[[87 49 48 56 17 43 23]
 [47 41 50 47 44 54 53]
 [60 61 37 45 38 50 40]
 [62 45 48 50 37 35 33]
 [69 44 48 52 32 32 26]
 [ 6 51 29 37 86 36 60]
 [90 54 45 54 17 46 27]
 [55 44 51 47 35 60 52]
 [22 33 48 46 66 43 58]
 [44 28 53 49 45 67 71]
 [34 56 35 43 60 53 56]] result: 60

[[-22 -21 -23  -6  14 -26 -26 -20 -34  14 -34 -17 -19 -13 -30 -29]
 [ 20  29  21  13  -3  -9  26  25  17 -18   6 -22  28  16  21  17]
 [  8  21  18  25   5 -16  19  26   9   3  -5 -21  13  27  12  21]
 [ 31  41  37  28  -6  -6  42  42  35 -23  16 -22  36  35  37  41]
 [-15 -29 -22 -20   5  11 -27 -30 -17  12  -5  22 -23 -23 -21 -23]] result: -23

[[37 48 41 45 70 59 51 44 73 50 42 43 55 43]
 [57 42 62 53 34 57 47 47 72 57 74 61 60 62]
 [72 38 48 52 53 61 54 69 64 57 51 85 69 52]
 [59 44 48 47 63 66 58 55 63 66 53 60 63 43]
 [41 43 49 53 40 61 48 51 71 48 39 40 53 63]
 [68 60 65 45 49 39 55 55 10 57 34 46 54 50]
 [38 50 64 38 50 51 59 40 64 50 41 51 61 47]
 [62 43 57 41 46 29 59 71 60 42 66 60 55 49]
 [51 64 49 48 37 64 48 51 82 50 45 42 48 57]
 [43 56 54 52 46 56 42 48 88 44 53 40 59 50]
 [56 50 61 52 72 46 50 64 35 58 67 56 51 49]] result: 56

[[-26 -12  27   8 -22  43  27   6  23 -31  11]
 [  4  12   1  17  -6  15   4  10  31   3 -14]
 [  0  13  11  23   5   6  20   5  44  -4 -18]
 [ -9   3  31   7  10   6  19   9  18 -15   2]
 [ 13  12  -6  39   2  15  26   0  26   2  -3]
 [ 13  17 -18  38 -15  29   6   7  48   6 -18]] result: 48

[[4449 5147 6530 7711 8617 6035 5426 6669 7701 3094 5111]
 [5206 5545 6437 6468 6731 4749 3966 5834 5613 4734 4934]
 [5921 6039 6602 5362 4841 2894 1508 4875 3121 6346 4312]
 [6342 5836 5094 4507 3698 5121 5614 4897 4018 7327 5819]
 [5090 5669 6883 6703 7036 4081 2670 5836 5387 4393 4481]] result: 5387

[[ 67  76 133 103  99 142 160 185 108 103 132 171 154 125 147]
 [ 87  67 144 166 124  69 162 104 133  93  68 158 113 131 160]
 [103 144 105  89 130  68  81  88 131 131 133  95 149 136 108]
 [133 183 138 182 127 112 149 133 113 110  93 104  95 165  66]
 [156  96 132  92 181 158  98 187 104 136 150 133 155 196  84]
 [ 75  84 162  97  94  94 127 137 149  96  69 152  98 111 114]
 [175 149 144 165 183 146 120  86 126  99 155 229 132 200 189]
 [173 135   2 124 119  77 159  92 126 130 113 138 146 177 175]
 [174 107 140 133 115  71 166 184 213 104  69 121  98 157 160]
 [156 106 127 117 124  58  83 176 107 141 152 172 118 130 155]
 [187 176 130 113 116 152 153 101 181 130 143 147 150 212  74]
 [184 136 128 134 108 150  88 151 136 136  80 156 118 114  55]] result: 118
---
1.68	3.47	-8.59	-12.28	14.68 | -8.59, 14.68

2.26	-10.34	-1.79	6.16	17.07	-4.05	-3.50 | 6.16, 17.07

-110.383	-163.422	128.292	98.915	-94.373 | 128.292, 128.292

12.183	10.924	10.570	-3.702	12.070	-2.406	-1.527
-15.950	-19.683	-14.030	18.712	-12.348	-19.263	18.308
-7.462	4.075	-0.974	12.296	7.184	-11.503	3.501
| 18.712, 18.712

73.242	120.991	117.975	120.159	-74.819	6.651	-131.050
-205.856	-10.518	-66.111	-40.120	128.264	-130.873	-83.895
-123.985	-151.734	-125.703	-236.476	-195.407	62.530	103.484
| -40.120, 128.264

28.37	72.43	196.72	19.04	12.83	-235.99	-134.59
69.49	57.51	-228.23	-131.64	10.71	-28.87	51.90
75.91	-96.74	-41.06	-69.26	18.97	160.69	-8.29
| -131.64, 196.72

-10.267	34.787	23.771	38.053	-185.150
-40.707	-79.963	-68.820	-155.612	119.154
-74.911	-39.298	-50.287	50.007	-226.084
| -68.820, 119.154

6.382	7.939	18.067	-13.703	-4.386	-6.409	-9.109
1.802	6.869	-21.955	7.612	-12.433	-2.842	20.887
-5.872	0.078	-21.571	7.210	-14.478	19.251	12.605
| 7.612, 20.887
---
 1.86   0.65  -1.31  -0.43  -1.26 => 1.86, -1.26

 -15.018  -114.667   -60.509   150.965  -173.458    17.347    35.098 => -15.018, 35.098

 1.19  -1.11   0.19  -0.85  -1.24   1.76   0.77 => 1.19, 0.77

-0.10   0.07   0.15  -0.16   0.16   0.20
 0.05   0.06   0.10   0.02   0.07   0.17
-0.07   0.05   0.17   0.11   0.14   0.15
=> -0.10, 0.15

 0.277   1.217   0.316   0.301
-1.259   0.781   0.302   1.083
-2.071  -0.371  -1.197  -1.162
=> 0.277, -1.162

 0.11   0.10   0.02   0.01   0.03   0.05  -0.11 => 0.11, -0.11

 1.303  -0.422  -0.060   1.168   0.212   0.106
 0.409  -1.328  -0.407   1.280  -0.629  -0.436
-1.691  -0.982   0.053  -0.903  -0.717  -0.446
=> 1.303, -0.446
